Each row was made from one walk, in order. Every step used is in the known rows, and no mark comes twice. Write each row's walk.
Each row is shifted at random along 4 fixed directions that mean nothing.
Known rows
seni-gibuduv-batot-suro-tupe: [ 0.05  1.47 -1.29  0.52  1.92  1.49  0.47 -1.72 -1.30 -2.39 -1.02 -0.78
 -0.80 -0.62  0.61  0.95  0.34  0.78 -0.37 -1.17 -1.48  0.40 -1.47 -0.54
  0.26 -0.56  0.82  0.16  0.11 -0.07 -0.89  0.50 -0.46 -3.96  2.26 -1.43
 -0.77 -0.66  1.39  0.19 -0.57 -0.08  1.06]
tupe-dubid-gibuduv-batot-seni-suro: [ 0.46  0.31 -0.52  0.34  0.90 -0.58  0.47  0.40 -1.94 -1.29 -1.34 -0.45
  0.51  0.38  0.87  0.63  0.67  0.32 -0.18  1.25 -0.11  0.29 -2.27  0.14
 -0.70 -0.60 -0.55 -0.02  0.43 -0.72 -0.38  1.41 -0.28 -4.85  1.95 -0.43
 -0.87 -0.36  1.61  0.12  0.59 -0.63  0.57]
kerin-seni-suro-batot: [-0.63 -1.60 -1.27  0.85  1.37 -0.12  0.70 -0.82  0.42 -1.03  0.26 -0.47
 -0.86 -1.42  1.43  0.78  1.54  0.33 -0.46 -0.15 -0.71  0.40  0.02 -0.82
  1.70  0.31  1.15 -0.38 -0.90  1.39 -0.33  0.82  0.78 -3.49 -0.15 -0.45
 -0.17 -0.42  1.96 -0.13 -1.14  0.67  0.25]
dode-dubid-gibuduv-batot-seni-suro-tupe: [-0.08 -3.35 -2.07  0.55 -0.16 -0.03 -0.19 -1.57 -0.25 -1.86 -0.50  0.19
  0.35 -1.59 -0.81  0.47  0.91 -0.42 -0.44 -1.12 -1.26  0.46 -1.37 -1.03
 -0.19  0.56  2.32 -0.84 -2.12 -0.06 -0.55  1.72  1.00 -4.32  3.30 -2.59
 -1.50 -1.88  1.56  0.45 -0.22  1.34  0.81]
seni-dode-dubid-suro: [-0.43  1.35 -0.69  1.74  2.07 -0.12  0.33 -1.05 -2.78  0.83 -1.50 -0.98
 -0.55 -0.81  2.38  2.22  1.83  2.21  0.23  1.13 -1.69  0.34 -0.57 -0.26
  0.39 -0.58 -0.37  0.23  1.07 -0.48 -1.93 -0.03  0.03 -3.47  2.33 -0.31
 -2.27  0.27  0.80 -0.10 -1.53  0.13  1.00]
dubid-kerin-seni-dode-gibuduv-tupe: [-0.29  3.31  0.73  4.33  2.82  0.30  1.25 -0.26 -2.29  3.21 -2.09 -1.00
 -2.15  0.20  2.86  0.19  0.89  1.44  0.11  1.50 -0.79  0.32  0.35  0.97
  1.27 -1.70 -2.71  1.16  3.07  0.17 -2.38 -2.53  0.70 -4.09 -0.15  0.91
 -1.41 -0.12  1.89  0.00 -1.84 -0.96  1.08]
gibuduv-batot-seni-suro-tupe-dubid-kerin: [ 0.47 -0.04 -1.44  0.60  1.31  1.45 -0.52  0.02 -1.62 -0.14 -0.74  0.72
 -0.78  1.73 -1.07 -0.90 -2.03 -0.52 -0.30 -0.51 -0.49 -0.11 -1.99 -0.03
 -2.29 -0.80 -2.44  0.22  0.90 -2.25 -0.72  0.51  0.13 -3.12  2.31 -1.43
 -0.24 -1.03 -0.37  0.78  1.00 -0.89  0.55]
dubid-kerin-dode-gibuduv: [ 0.13 -2.29  0.00  1.22 -0.11 -0.75  0.63  0.27  0.27  0.80 -0.04 -0.20
  0.29 -1.08  0.04 -0.90  0.68 -0.24 -0.21  0.93  0.28  0.23  0.50  0.09
  0.84  0.21  0.96 -0.02 -0.53  0.95 -0.36 -0.66  0.96 -0.98 -0.40  0.76
 -0.77 -0.39  0.55  0.15  0.15  0.16 -0.65]
dubid-kerin-seni-dode-gibuduv-batot: [ 0.28  4.93  0.41  1.66  2.73  1.72 -0.14 -0.59 -4.39  2.00 -2.38 -1.32
 -1.94  2.50  3.31  1.10 -0.92  1.52 -0.01  1.21 -1.48 -0.04 -1.53  0.71
 -1.23 -2.10 -2.96  0.77  3.84 -2.76 -2.50 -0.69 -0.71 -5.31  2.13 -0.90
 -0.42  0.56  0.05  0.48 -0.61 -1.97  0.57]
dode-dubid-kerin-seni-gibuduv-batot-suro: [ 0.52 -2.04 -0.28  0.84  0.97 -2.54  1.93  2.05 -0.32 -1.15 -0.42 -0.83
  0.91 -1.11  0.60 -1.12  1.83 -0.84  0.02  2.59  0.88  0.27 -1.00  0.19
  1.06  0.36  0.57 -0.41 -0.24  1.26 -0.44 -0.06  1.03 -4.63 -0.65  0.66
 -1.23  0.19  3.25  0.19  1.41 -1.84 -1.00]
kerin-suro-seni-dode-dubid-gibuduv: [ 0.65 -2.73  0.55  3.34 -0.30 -0.77  0.23  0.25 -1.64  3.33  0.08  0.28
 -0.73  1.09  1.05 -0.89 -1.38 -1.39  0.18  0.74  1.07  0.25  1.60 -0.03
 -0.61  0.35 -2.43 -0.15  0.62 -0.42 -0.94 -2.03  1.66 -1.21  0.05  0.42
  0.08 -0.99 -0.44  0.76 -0.36  0.49 -0.04]
kerin-suro-tupe-dubid-gibuduv: [ 0.30 -1.66 -1.13  0.96  1.48  0.05  0.28  0.52 -1.44 -0.20 -0.35  0.06
 -0.10 -1.61  1.75  0.49  0.30  0.23  0.01  0.28  0.41  0.36 -0.49 -0.89
  0.32 -0.28 -0.54  0.20 -0.04  0.20 -0.34  0.21 -0.04 -1.69  0.35  0.91
 -1.38 -0.44  0.39  0.97 -0.08 -0.59  0.35]
batot-dubid-seni-gibuduv: [ 1.02  0.16 -1.04 -1.92 -0.77 -0.73 -0.51  0.91 -2.88 -1.39 -0.95 -0.46
  1.24  1.08 -0.60  0.60 -0.05 -0.39  0.22  0.72  0.00 -0.35 -2.52 -0.14
 -1.99 -0.56 -0.20 -0.41 -0.34 -1.98 -0.30  1.80 -0.75 -2.96  3.32 -1.57
 -0.95  0.40  0.44 -0.06  2.04 -1.41  0.32]
kerin-seni-gibuduv-batot-dubid: [-0.49  1.25  0.63  1.99  1.07 -1.34  1.06 -0.25 -0.72  0.10 -1.02 -0.56
 -1.18 -1.37  1.97  0.35  1.67  1.03 -0.49  1.52  0.05  0.43 -0.15  0.35
  1.61 -0.28 -0.46  0.24  0.87  1.46 -0.94 -0.32  0.03 -3.04 -0.28  0.38
 -0.46 -0.30  2.59  0.10 -1.82 -0.33  0.26]
dubid-kerin-suro-seni: [-0.03 -2.95 -1.19  0.88  0.58 -0.89  0.94  1.19  1.20 -0.20  0.69  0.16
  0.10 -0.76 -0.20 -1.17  0.63 -1.02 -0.02  0.40  0.67  0.19  0.41 -0.19
  1.21  0.25 -0.41 -0.10 -0.72  1.34  0.27 -0.69  1.45 -1.66 -1.36  1.03
 -0.42 -0.39  1.46 -0.15  0.76 -0.44 -0.54]
kerin-dode-gibuduv-dubid: [ 0.31  0.77  1.55  1.37  0.22 -0.50  0.59  0.57 -1.15  1.13 -0.75 -1.00
  0.66 -0.53  2.20  0.73  0.73  0.83 -0.12  2.04  0.45  0.13  0.19  0.23
  0.63  0.24  1.18  0.13  1.40  0.57 -0.71 -0.41 -0.70 -2.34 -0.23  0.95
 -0.42  0.00  1.53  0.79 -0.26 -1.31 -0.52]
batot-suro-tupe-seni-dubid: [ 0.06 -0.88  0.96  4.02  1.07 -1.48  2.06  1.55  0.97  1.76  0.08  0.49
 -0.68 -0.51 -0.05 -1.99  0.58 -0.85 -0.07  1.32  1.63  0.44  1.37  0.51
  1.48  0.23 -2.91  0.91  0.81  2.34 -0.08 -2.71  1.76 -0.28 -2.88  2.67
 -0.49 -0.61  1.94  0.11 -0.63 -0.07  0.42]
gibuduv-suro-seni-dode: [ 1.54 -0.78  0.49  0.25 -0.27 -0.26  1.74  2.63 -0.25 -0.75  0.45 -1.25
  2.61  2.08 -0.62 -0.90 -0.23 -1.87  0.25  1.69  1.28 -0.43 -0.37  0.33
  0.08  0.84  1.60 -0.46  0.39  0.88  0.50  0.29  0.21 -3.94 -0.96  0.91
  0.99  0.35  3.19  0.11  3.56 -2.59 -0.97]
seni-dubid-gibuduv-suro-tupe: [ 0.16 -3.34 -1.73  1.25  0.03  1.01 -0.64 -2.14 -0.46  0.03  0.10  0.83
 -0.88 -0.87 -1.12 -0.02 -1.31 -0.80 -0.25 -1.99 -0.82  0.58 -0.13 -1.39
 -0.85  0.22  0.18 -0.49 -1.66 -0.63 -0.68  0.72  0.88 -1.09  3.18 -2.18
 -0.97 -2.00 -0.54  0.99 -0.65  1.72  0.90]
seni-gibuduv-tupe-batot-dubid: [ 0.51  1.88  1.38  1.68  0.87  0.24  0.56  0.67 -1.11  1.17 -1.13  0.17
 -0.88  0.58  0.42 -1.02 -1.25 -0.30 -0.29  0.75  0.93  0.06 -0.76  0.67
 -0.66 -0.64 -2.23  0.71  1.72 -0.32 -0.41 -0.57 -0.25 -0.90 -0.34  0.34
  0.28 -0.34  0.56  0.86 -0.16 -0.95  0.34]
gibuduv-tupe-suro-seni-dubid-kerin: [ 0.17  0.16 -1.75  0.30  1.89  1.17  0.18  0.74 -1.11 -1.00 -0.63 -0.36
  0.04  0.32  0.24  0.70  0.23  0.21 -0.12  0.40 -0.59  0.10 -1.83 -0.57
 -0.60 -0.63 -1.27  0.38  0.76 -0.63 -0.49  1.01  0.32 -4.78  1.70 -0.32
 -1.33 -0.26  1.38  0.17  1.22 -1.55  0.70]
batot-suro-seni-dode-gibuduv-tupe: [ 0.17 -2.27 -1.02  1.30 -0.36  0.48  1.01 -1.05  0.83 -1.73 -0.21 -0.78
  0.97 -0.72 -0.39  0.41  1.54 -0.59 -0.36 -0.77 -0.71  0.21 -0.50 -0.33
  0.83  0.90  3.33 -0.35 -1.47  1.43 -0.06  0.33  1.22 -5.53  1.18 -0.98
 -0.58 -1.85  2.83 -0.50  0.44  1.10  0.94]
gibuduv-tupe-batot-suro-seni-dode-dubid: [-0.42  3.44  0.75  3.44  2.48  2.19 -0.25 -1.45 -2.29  2.66 -1.84 -0.17
 -2.49  1.89  2.77  1.13 -1.00  1.36 -0.23 -0.03 -1.03  0.27 -0.41  0.62
 -0.99 -0.99 -3.40  0.96  3.44 -1.74 -1.75 -1.39  0.28 -4.41  1.13 -0.59
 -0.03 -1.17 -0.15  0.45 -2.24  0.13  1.70]
kerin-dode-dubid-seni-gibuduv-suro-tupe-batot: [ 0.62 -0.86  1.49  3.92  1.89 -0.75  1.88  2.03 -0.88  3.00 -0.95 -0.47
 -0.01  0.31  2.08 -1.21 -0.01 -0.83  0.06  2.25  1.49  0.41  0.50  0.49
  1.27 -0.08 -1.43  0.41  1.85  1.14 -0.71 -1.04  1.29 -3.31 -2.09  2.00
 -0.23 -0.38  2.78  0.98  0.18 -1.56 -0.29]
suro-tupe-batot-seni-dode-gibuduv: [ 0.77  2.47  1.72  2.85  0.75  1.19  0.63  0.69 -1.59  2.41 -1.15 -0.11
 -0.81  2.59  0.60 -1.41 -1.62 -0.78 -0.40  0.42  0.66 -0.08 -0.35  1.13
 -1.03 -0.78 -2.79  0.99  2.45 -0.91 -0.63 -1.86  0.59 -2.20 -0.87  0.64
  0.83 -0.39  0.23  0.67  0.19 -0.66  0.63]
batot-suro-seni-dode-gibuduv-tupe-dubid: [ 0.06 -3.23  0.22  3.48 -0.90  1.27 -0.33 -1.75  0.77  2.11  0.05  1.06
 -1.15  1.22 -0.49 -0.92 -1.75 -1.42 -0.55 -1.54  0.31  0.37  0.77  0.04
 -1.37  0.76 -1.19  0.16 -0.22 -0.39 -0.12 -1.35  2.06 -2.48  0.62 -0.80
  0.79 -3.23 -0.71  0.34 -1.03  2.78  1.31]
kerin-seni-gibuduv-batot: [ 0.48 -0.02  0.18  0.54  0.22  0.43 -0.13 -0.24 -1.45  0.57 -0.34 -0.25
 -0.96  1.71  0.90 -0.38 -1.48 -0.94 -0.16 -0.05  0.22 -0.15 -0.31  0.01
 -0.80 -0.27 -0.62 -0.35  0.72 -1.05 -0.63  0.34  0.06 -2.55  0.68 -1.22
  1.19 -0.50  0.42  0.46  0.27 -0.66 -0.17]
suro-batot-dubid-gibuduv-tupe-seni-dode: [ 1.96  3.77  2.25  1.87  0.95  0.68  0.63  2.81 -3.98  2.81 -1.77 -0.57
  0.49  3.35  1.18 -1.20 -2.56 -0.83  0.16  2.49  1.68 -0.39 -1.18  1.31
 -1.78 -1.33 -3.62  0.73  3.77 -1.89 -1.10 -0.79 -1.09 -2.14 -0.03  1.08
  0.69  0.64  0.84  1.63  2.01 -3.86 -0.19]
dode-dubid-suro-tupe-seni-gibuduv-batot: [ 0.42  1.45  0.49  2.52  2.44  0.65  0.84  1.04 -2.00  1.37 -1.60 -0.71
 -0.33  0.92  2.41  0.32 -0.13  0.02  0.06  1.00  0.11  0.46 -1.11  0.10
 -0.08 -0.88 -2.45  0.70  2.30 -0.65 -1.00 -0.53  0.54 -4.23  0.01  0.56
 -0.85 -0.10  1.57  0.86  0.10 -1.45  0.67]
gibuduv-tupe-seni-dubid: [ 0.31 -2.53 -0.13  0.97 -0.89  0.01 -0.03  0.49  0.63  0.82  0.32  0.85
  0.11  0.64 -1.32 -1.06 -1.05 -1.51 -0.12 -0.12  0.70 -0.31  0.10 -0.27
 -0.87  0.67 -0.09 -0.26 -0.53  0.05  0.16  0.68  0.97 -1.01  0.34 -0.69
  0.36 -1.36  0.67  0.38  0.81  0.19  0.18]
suro-seni-dubid-kerin: [ 0.79 -3.28 -1.26 -1.18 -1.55 -0.39 -0.67  1.43  0.09 -0.53  1.07  0.68
  1.14  1.17 -3.04 -1.41 -1.37 -1.97 -0.27  0.22  0.67 -0.30 -0.76 -0.52
 -1.88  0.53 -0.79 -0.61 -1.25 -0.99  0.52  1.03  0.82 -0.57  1.46 -1.11
  0.08 -0.21 -0.57  0.54  2.60 -0.72 -0.71]
suro-seni-gibuduv-tupe-dubid: [ 0.99  3.95  2.07  2.24  1.52  0.34  0.97  2.78 -2.14  1.89 -1.20 -0.94
  0.19  2.32  1.86 -0.13 -0.81 -0.13  0.08  2.23  1.67  0.08 -0.62  1.01
 -0.49 -1.10 -4.11  1.26  3.69 -0.39 -0.20 -1.63 -0.58 -2.74 -1.59  2.16
  0.39  0.77  1.42  0.72  1.06 -2.97  0.53]
tupe-batot-dubid-kerin-dode-gibuduv-suro: [ 0.19  1.15  1.36  2.44  2.10  0.04  1.12  0.61 -1.05  1.99 -1.49 -0.33
 -0.91 -0.13  2.49 -0.71 -0.22  0.59 -0.26  1.91  0.60  0.53 -0.76  0.81
  0.25 -0.70 -1.76  0.87  2.30 -0.07 -0.94 -1.20  0.18 -2.94 -0.94  1.54
 -0.64 -0.38  0.83  0.83 -0.62 -1.11 -0.35]
seni-gibuduv-suro-tupe-dubid-kerin: [ 1.34  4.42  0.05  0.84  3.33  1.60  0.62  1.99 -4.00  0.27 -1.69 -1.11
 -0.18  2.20  1.68  0.35 -1.55  0.50  0.34  1.52  0.22  0.17 -2.43  0.22
 -1.80 -1.96 -4.30  1.25  3.63 -2.28 -1.08 -0.88 -1.25 -3.91  1.18  0.92
 -1.10  1.28  0.21  1.08  1.92 -3.77  0.51]
batot-seni-suro-tupe: [ 0.51  2.98  0.12  2.38  1.83  0.72  0.64  0.21 -2.41  1.59 -1.01 -0.24
 -1.42  2.03  0.62 -0.60 -1.17 -0.14  0.35 -0.17  0.00 -0.04 -0.16  0.62
 -0.67 -1.20 -3.51  0.88  2.18 -1.13 -1.24 -2.44  0.02 -1.74  0.35  0.22
 -0.22 -0.01  0.41  0.03 -0.21 -1.17  1.16]

Write each row's walk
[-0.03 -1.30  0.04  2.58  1.63 -1.58  1.46  0.93 -0.10  0.47 -0.58  0.14
 -1.12 -0.43  0.94 -1.39  0.62 -0.28 -0.34  1.84  0.97  0.57 -0.33  0.56
  0.79 -0.39 -2.43  0.35  0.75  1.00 -0.47 -0.96  1.29 -3.30 -1.16  1.34
 -0.48 -0.68  1.74  0.13 -0.44 -0.38 -0.12]
tupe-dubid-kerin-seni-gibuduv-batot-suro
[ 0.51  2.01  0.13  2.70  1.99  1.62  0.20 -0.06 -2.86  2.24 -1.64  0.07
 -1.14  2.01  1.24 -0.26 -1.72  0.31 -0.03  0.33 -0.34 -0.13 -0.83  0.51
 -1.09 -1.05 -2.66  0.63  2.59 -1.56 -1.70 -0.47 -0.10 -2.93  1.34 -0.17
 -0.08 -0.87  0.63  0.92 -0.25 -1.28  0.80]
gibuduv-batot-dubid-suro-tupe-seni-dode
[ 0.55 -0.42 -1.70 -0.89  2.06  2.80 -0.19 -0.42 -1.51 -1.65 -0.95 -0.86
  0.37  0.06  1.44  0.94 -0.52  0.27 -0.35 -0.62 -1.24  0.03 -2.54 -0.90
 -0.80 -0.45  2.34 -0.08  0.36 -1.42 -0.60  2.10 -0.52 -5.82  2.21 -1.33
 -0.78 -0.63  0.70  0.96  1.52 -1.48 -0.04]
dubid-kerin-dode-gibuduv-suro-tupe-batot
[ 0.91 -2.59 -0.99  0.14  0.26 -0.39  1.14  1.87  0.45 -2.11 -0.26 -0.11
  1.89 -0.23 -1.49 -1.50  0.39 -1.59 -0.49  0.83  0.57  0.12 -2.37 -0.15
 -0.63  0.38  0.87 -0.08 -0.88  0.33  0.57  1.08  0.93 -4.71  0.35 -0.08
 -0.86 -0.73  2.33  0.64  2.73 -1.15 -0.31]
dode-gibuduv-batot-seni-suro-tupe-dubid-kerin
[ 0.78 -0.83 -0.78  0.63  1.68  0.90  0.21  1.45 -1.46  0.87 -0.25  0.37
 -0.64  1.19  0.40 -1.19 -2.06 -1.26 -0.04  0.51  0.54 -0.28 -1.09 -0.43
 -1.23 -0.44 -2.13  0.06  1.09 -1.28 -0.73  0.54  0.23 -2.62  0.42 -0.43
 -0.01 -0.32  0.48  1.29  1.55 -2.26 -0.45]
gibuduv-tupe-seni-dubid-kerin-suro-batot
[-0.01 -0.71 -0.12  2.55  1.89  1.35  1.29 -0.50 -0.05  0.26 -0.66 -0.81
 -0.63 -0.21  2.34  0.31  0.65 -0.17 -0.48 -0.05 -0.42  0.32 -0.36 -0.34
  1.18  0.16  1.37  0.17  0.62  1.06 -0.58  0.21  1.12 -5.95 -0.66  0.08
  0.06 -1.21  2.68  0.44 -0.42  0.10  0.54]
kerin-seni-dode-gibuduv-suro-tupe-batot
[ 0.60 -1.37  0.03  0.56 -0.13 -1.14  0.87  1.45 -0.70 -0.14 -0.20 -0.51
  0.85 -0.67  0.04 -0.96  0.87 -0.54 -0.63  2.01  0.57  0.05 -0.91  0.12
  0.27  0.28  0.57 -0.21 -0.21  0.67 -0.43  0.32  0.56 -3.15 -0.10  0.29
 -0.55  0.17  1.77  0.80  1.11 -1.28 -0.91]
suro-batot-dubid-kerin-seni-dode-gibuduv
[ 0.72  3.09  0.77  2.67  3.28 -0.22  1.99  1.36 -2.97  0.86 -1.78 -1.43
 -0.26 -0.59  2.23 -0.45  0.66  1.12 -0.08  2.73  0.04  0.35 -0.87  0.49
  1.00 -1.06 -1.46  1.00  2.78  0.43 -1.99 -1.63 -0.69 -3.71 -0.04  1.66
 -1.81  0.81  2.37  1.18  0.13 -3.23 -0.29]
seni-dubid-kerin-dode-gibuduv-batot-suro-tupe
[ 1.14 -0.76  0.68  3.08  0.75  0.53  1.00  0.64 -1.23  2.83 -0.59  0.31
 -0.98  2.01 -0.19 -2.90 -2.56 -2.20 -0.08  0.12  0.89 -0.13  0.19  0.80
 -0.86 -0.37 -2.08  0.21  1.18 -0.84 -1.21 -2.14  1.25 -2.15 -0.51 -0.15
  0.63 -1.22  0.68  1.06  0.91 -1.06 -0.34]
dubid-kerin-suro-batot-seni-dode-gibuduv-tupe
[-0.57  2.89 -0.01  2.19  3.17 -0.18  1.37 -0.41 -2.03 -0.01 -2.27 -1.28
 -1.15 -0.97  3.24  1.46  2.52  2.41 -0.52  2.25 -1.19  0.69 -1.93  0.42
  1.19 -1.16 -0.77  0.91  2.06  0.39 -1.66  0.05 -0.04 -7.07  1.19  0.53
 -2.18 -0.01  2.76 -0.15 -1.53 -0.84  0.81]
tupe-batot-seni-dubid-kerin-dode-gibuduv-suro
[ 0.90  0.24  0.57  2.15  0.96 -0.06  0.79  2.38 -1.65  1.62 -0.56 -0.50
  0.40  1.14  0.44 -0.88 -0.57 -0.34 -0.16  2.30  1.39 -0.08 -0.13  0.59
 -0.06 -0.54 -2.01  0.57  2.01  0.25 -0.51 -0.81  0.09 -2.97 -0.59  1.67
 -0.10  0.01  1.57  0.73  1.44 -2.57 -0.23]
suro-seni-gibuduv-tupe-dubid-kerin-dode
[ 0.16 -0.12 -0.03  1.17  0.62  1.11 -0.70 -0.70 -2.00  1.47 -1.05  0.01
 -1.09  1.39  1.13  0.17 -1.30  0.25 -0.52  0.69 -0.64  0.03 -1.03 -0.11
 -1.64 -0.53 -1.33  0.18  1.38 -1.83 -1.26  0.70  0.30 -3.73  2.24 -1.20
 -0.16 -0.85 -0.63  0.73 -0.19 -0.20  0.02]
tupe-seni-dubid-kerin-dode-gibuduv-batot
[ 0.74 -0.81 -0.30  2.35  1.16  0.10  0.72  1.08 -1.63  1.01 -0.59 -0.18
 -0.33  0.98  0.31 -0.89 -0.69 -0.43 -0.10  1.24  0.97  0.09 -0.28  0.42
 -0.39 -0.43 -1.91  0.42  1.29 -0.12 -0.75 -1.16  0.47 -3.75  0.39  0.92
 -0.38 -0.96  1.12  0.37  0.84 -1.46  0.30]
batot-suro-seni-gibuduv-tupe-dubid-kerin-dode
[ 0.65  0.26 -0.49  0.68  2.05  0.37  0.86  0.54 -2.33 -0.29 -1.43 -0.74
 -0.04 -0.37  1.28 -0.08  0.15  0.42 -0.17  1.48 -0.24 -0.03 -1.95 -0.08
 -0.51 -0.54  0.39  0.28  1.00 -0.71 -1.28  0.69 -0.38 -4.80  1.59 -0.22
 -1.51 -0.24  1.31  0.78  0.90 -1.87 -0.06]
seni-dubid-kerin-dode-gibuduv-tupe-batot-suro
[ 0.38  0.91  1.30  3.36  1.85 -0.74  1.29  0.08 -1.92  2.54 -1.25 -0.31
 -1.42  0.21  1.47 -1.36 -0.65  0.27 -0.15  2.01  0.37  0.48  0.25  0.75
  0.12 -0.64 -2.59  0.68  2.07 -0.13 -1.81 -2.19  0.42 -1.76 -0.04  0.99
 -0.79 -0.30  0.48  0.85 -0.97 -0.89 -0.39]
seni-dubid-kerin-dode-gibuduv-batot-suro
[ 0.44  0.50  0.62  2.69  0.35 -0.26  0.72  0.80 -1.06  1.69 -1.31  0.09
 -0.05  0.87 -0.35 -1.10  0.01 -0.15 -0.25  1.44  0.32  0.04 -0.84  1.04
 -0.77 -0.58 -1.85  0.70  1.35 -0.32 -0.83 -1.13  0.89 -3.30  0.50  0.48
 -0.93 -0.92  1.15  0.22  0.40 -0.46  0.66]
batot-seni-dode-gibuduv-tupe-dubid-kerin
[-0.10 -1.02  0.11  1.90  0.46  1.35 -0.18 -1.14  0.36  0.75 -0.57  0.52
 -1.28  0.68  0.55 -0.28 -1.10 -0.90 -0.65 -1.21 -0.02  0.49 -0.82 -0.21
 -1.07  0.09 -1.45  0.38  0.33 -0.75 -0.08 -0.19  1.22 -3.52  0.66 -1.15
  0.23 -2.09 -0.06  0.60 -0.85  1.43  1.20]
dode-gibuduv-tupe-batot-suro-seni-dubid
[ 1.35  1.55  0.86  1.10  0.91  0.35  0.11  0.95 -4.10  2.41 -1.38 -0.52
 -0.36  2.47  2.25 -0.36 -2.08 -0.72  0.20  1.19  0.58 -0.21 -1.25  0.38
 -2.02 -0.85 -2.78  0.24  2.20 -2.59 -1.42 -0.60 -0.45 -2.87  1.17 -0.30
  0.16  0.23 -0.31  1.19  0.87 -1.96 -0.13]
kerin-suro-batot-dubid-seni-dode-gibuduv
[ 1.74  0.65  2.11  4.46  0.60  0.16  1.24  1.95 -2.31  4.37 -0.93  0.40
 -0.52  3.18  0.25 -2.68 -3.22 -2.04  0.43  1.37  2.24  0.04  0.79  1.23
 -1.35 -0.71 -4.72  0.84  2.90 -0.87 -0.95 -3.09  0.88 -0.69 -1.09  1.84
  0.71 -0.84  0.41  1.25  1.09 -1.75  0.15]
batot-dubid-gibuduv-suro-tupe-seni-dode
[ 1.35  4.10  1.12  1.86  2.21 -0.64  1.67  2.85 -4.18  1.47 -1.68 -1.72
  0.30  1.75  2.77 -0.15  0.09  0.40  0.40  3.34  0.93 -0.09 -1.28  1.02
 -0.53 -1.37 -3.73  1.19  3.71 -0.90 -1.49 -2.53 -0.63 -4.50 -0.36  2.19
 -1.18  1.67  1.59  0.50  1.58 -3.96 -0.21]
batot-dubid-kerin-suro-seni-dode-gibuduv
[ 0.46 -3.78 -0.85  1.12 -0.19  0.95 -0.24 -0.19 -0.09  0.23  0.24  0.42
 -0.02  1.02 -0.04 -0.77 -1.54 -1.39 -0.68 -0.10  0.10  0.08 -0.76 -0.51
 -1.52  0.61 -0.23 -0.34 -0.32 -0.81 -0.03  0.81  1.41 -4.17  1.06 -0.90
  0.58 -1.71 -0.16  0.84  1.02  0.61 -0.37]
tupe-dubid-kerin-suro-seni-dode-gibuduv-batot
[ 0.72 -1.85 -0.30  0.71 -0.05 -0.70  0.72  0.39 -1.36 -1.02 -0.94 -0.59
  1.32  0.34  0.61  0.34  0.82 -0.40 -0.07  1.50 -0.06  0.10 -1.46 -0.01
 -0.58  0.46  1.44 -0.57 -0.19 -0.21 -0.47  1.41  0.67 -5.41  1.81 -0.61
 -0.75 -0.79  1.89  0.16  1.18 -0.29 -0.04]
tupe-seni-dode-dubid-gibuduv-batot-suro
[ 0.42  1.76 -0.79 -0.72  2.12  1.98 -0.65 -0.32 -3.23 -0.70 -1.42 -0.86
 -0.41  0.25  2.84  1.58 -0.40  1.42 -0.47  0.67 -0.86  0.26 -2.63 -0.47
 -1.49 -0.94 -0.65  0.48  1.60 -2.23 -1.11  1.03 -1.15 -4.57  2.33 -0.40
 -1.06  0.20 -0.81  0.97  0.29 -1.64  0.02]
tupe-suro-batot-dubid-kerin-dode-gibuduv
